Below are the code and all the weights of a small trained network. Each question names an input and a target symbol and asks about switching units off, where a switched-off unit gives its printed mean instead of its output.

import numpy as np


def w(rows, s, z=0):
    codes = np.array(rows[::2]) - 128.0
    scale = np.full(codes.shape[1], s)
    scale[-1] = z or s
    return codes * scale


def f(y):
    return np.maximum(y, 0)


def softmax(a):
    e = np.exp(a - a.max(-1, keepdims=True))
    return e / e.sum(-1, keepdims=True)


def log_softmax(a):
    a = a - a.max(-1, keepdims=True)
    return a - np.log(np.exp(a).sum(-1, keepdims=True))


def net(x, mask):
    ids = ['ΘΛΠΦΨΩαβγδεζημστ'.index(c) for c in x.split()]
    T = len(ids)
    res = E[ids] + P[:T]
    u = 0
    for l in range(2):
        r = res
        for j in range(2):
            rows = slice(2 * j, 2 * j + 2)
            q, k, v = (r @ M[l][rows].T for M in (Q, K, V))
            z = softmax(np.where(np.tri(T) > 0, q @ k.T / 2**0.5, -1e9)) @ v
            o = O[l][rows]
            res = res + np.where(mask[u + j], z, o[:, -1]) @ o[:, :-1]
        u += 2
        y = f(res @ A[l][:, :-1].T + A[l][:, -1])
        res = res + np.where(mask[u : u + 8], y, B[l][:, -1]) @ B[l][:, :-1]
        u += 8
    return log_softmax(res[-1] @ U[:, :-1].T + U[:, -1])


Q, K, V, O, A, B = {}, {}, {}, {}, {}, {}
E = w([
[222,169,214],'Θ',
[170,199,76],'Λ',
[121,113,72],'Π',
[104,167,94],'Φ',
[61,111,211],'Ψ',
[55,55,135],'Ω',
[123,135,172],'α',
[141,113,154],'β',
[149,102,114],'γ',
[89,213,76],'δ',
[140,99,68],'ε',
[252,122,50],'ζ',
[158,87,79],'η',
[121,120,116],'μ',
[202,76,241],'σ',
[84,147,127],'τ',
],0.017)
P = w([
[95,157,2],'0',
[102,91,55],'1',
[140,61,59],'2',
[173,60,113],'3',
[79,95,43],'4',
[104,95,189],'5',
[61,125,158],'6',
[92,103,141],'7',
[101,95,190],'8',
[123,74,119],'9',
[42,139,196],'10',
],0.0044)
Q[0] = w([
[133,17,232],'L0H1',
[28,119,201],'L0H1',
[45,124,153],'L0H2',
[247,214,2],'L0H2',
],0.0069)
K[0] = w([
[183,92,146],'L0H1',
[128,58,76],'L0H1',
[200,197,136],'L0H2',
[86,95,255],'L0H2',
],0.011)
V[0] = w([
[3,200,98],'L0H1',
[82,40,35],'L0H1',
[252,190,34],'L0H2',
[88,147,122],'L0H2',
],0.0074)
O[0] = w([
[49,209,92,84],'L0H1',
[215,77,86,196],'L0H1',
[198,77,54,255],'L0H2',
[84,253,30,104],'L0H2',
],0.0057,0.0041)
A[0] = w([
[97,105,98,73],'L0N1',
[132,65,105,77],'L0N2',
[134,116,119,104],'L0N3',
[175,126,216,3],'L0N4',
[130,107,82,30],'L0N5',
[98,7,184,58],'L0N6',
[118,95,126,198],'L0N7',
[122,159,138,57],'L0N8',
],0.015,0.0039)
B[0] = w([
[109,56,168,154],'L0N1',
[159,149,117,222],'L0N2',
[85,134,114,150],'L0N3',
[96,223,88,189],'L0N4',
[148,66,151,168],'L0N5',
[2,136,85,253],'L0N6',
[127,83,91,196],'L0N7',
[181,112,89,132],'L0N8',
],0.008,0.0078)
Q[1] = w([
[91,146,163],'L1H1',
[135,98,181],'L1H1',
[160,112,160],'L1H2',
[152,248,76],'L1H2',
],0.012)
K[1] = w([
[172,16,174],'L1H1',
[1,58,105],'L1H1',
[86,60,216],'L1H2',
[63,219,179],'L1H2',
],0.0081)
V[1] = w([
[154,192,42],'L1H1',
[148,157,109],'L1H1',
[2,130,232],'L1H2',
[177,6,237],'L1H2',
],0.0063)
O[1] = w([
[108,233,2,187],'L1H1',
[189,235,83,141],'L1H1',
[132,115,59,1],'L1H2',
[121,115,188,88],'L1H2',
],0.0078,0.0089)
A[1] = w([
[206,82,103,94],'L1N1',
[168,111,59,4],'L1N2',
[166,227,189,60],'L1N3',
[184,39,204,201],'L1N4',
[218,175,118,104],'L1N5',
[160,150,96,3],'L1N6',
[132,177,164,89],'L1N7',
[117,96,246,70],'L1N8',
],0.012,0.0035)
B[1] = w([
[118,143,70,215],'L1N1',
[154,169,172,252],'L1N2',
[122,45,177,176],'L1N3',
[179,95,98,216],'L1N4',
[98,62,154,254],'L1N5',
[197,139,254,198],'L1N6',
[158,120,136,149],'L1N7',
[127,123,204,192],'L1N8',
],0.0083,0.0052)
U = w([
[144,106,252,194],'Θ',
[182,204,171,236],'Λ',
[135,94,142,44],'Π',
[127,167,111,142],'Φ',
[36,133,184,134],'Ψ',
[73,24,121,98],'Ω',
[135,85,142,83],'α',
[143,79,161,101],'β',
[135,145,126,76],'γ',
[141,207,103,80],'δ',
[123,113,112,33],'ε',
[239,180,145,94],'ζ',
[110,124,140,61],'η',
[128,137,128,4],'μ',
[88,176,75,212],'σ',
[138,97,145,149],'τ',
],0.011,0.0046)

Each question gives the input, a string of symbols that net reads in full, and the target symbol t.
The units are the heads (2 rows each of Q, K, V and O) and the neurons (one row each of A and B). Each row of codes is followed by its name. A weight is (code - 128) times the scale printed after its matrix; where a second scale follows, it is the last column's (O, A, B and U).
mask holds one flag per unit, layer by layer, with each layer's heads first. A switched-off unit (its flag False) gives its mean, the last column of its rows in O or B, instead of its output. The means were averaged over made-up inputs and are rounded, as every weight is.
A unit's drop is (log p(t) with every unit on - log p(t) with that unit switched off) / (log p(t) with every unit on - log p(t) with every unit switched off).
The circuit of an input: a set's keep is (log p(t) with only the set's units on - log p(t) with every unit switched off) / (log p(t) with every unit on - log p(t) with every unit switched off). Starting from the 12 units with the biggest drops (on a tie, the unit counted first), units are removed one at a time, each time the one whose removal leaves the highest keep (on an exact tie, the one counted first), for as long as the keep stays at least 0.8.
units of the circuit, in order: the units of the circuit, biggest drop first
unit that matters most: the unit with the biggest drop
k most important neurons: the k neurons with the biggest drops, biggest first
which heads matter: for each layer, one digit per head in row order, 1 if its drop is at least 0.15 and else 0, layers parted by /
drop of u: that unit's drop, to one decimal
input ζ Θ α μ, target Θ: units of the circuit, in order => (L1H2, L0H2, L0H1, L1N8)
input ζ Ω Λ η, target Θ: units of the circuit, in order => (L1H2, L0H2, L0N4, L0H1)
input ζ η α τ Λ Φ τ ε, target Θ: 4 most important neurons => (L0N4, L0N5, L0N6, L0N1)
input Ω σ β σ, target σ: units of the circuit, in order => (L0N4, L0N6, L1H2)
input ζ τ Π Θ ε Ω ζ δ β, target Θ: units of the circuit, in order => (L1H2, L0H2, L0H1)
input ζ β η τ Ω τ, target Θ: which heads matter => 01 / 01
input τ Λ Λ ζ ζ τ Λ σ α, target σ: unit that matters most => L0N6
input ζ Π σ ζ Λ ζ α, target Θ: which heads matter => 01 / 01
input τ τ Λ ζ σ Λ β Θ, target Θ: units of the circuit, in order => (L1N3, L0N6)
input Π Λ ζ ζ Λ, target ζ: 3 most important neurons => (L1N6, L0N6, L1N2)
input ζ Π σ Ψ, target Ψ: units of the circuit, in order => (L0N6, L1H2)
input ζ τ τ δ Λ, target Λ: 2 most important neurons => (L1N6, L0N6)
input ζ τ ζ δ Ψ η σ, target σ: which heads matter => 00 / 00
input ζ τ α τ Λ α Ω τ τ τ, target Θ: unit that matters most => L0N4
input ε β Λ Θ, target Θ: which heads matter => 00 / 00
input σ η η, target Ω: which heads matter => 11 / 10
input ζ Λ α, target Θ: drop of L0N6 => 0.2
input ζ Λ μ, target Θ: drop of L0H1 => 0.4
input ζ Ψ τ Π Ψ β τ τ β, target Θ: drop of L1N6 => 0.0
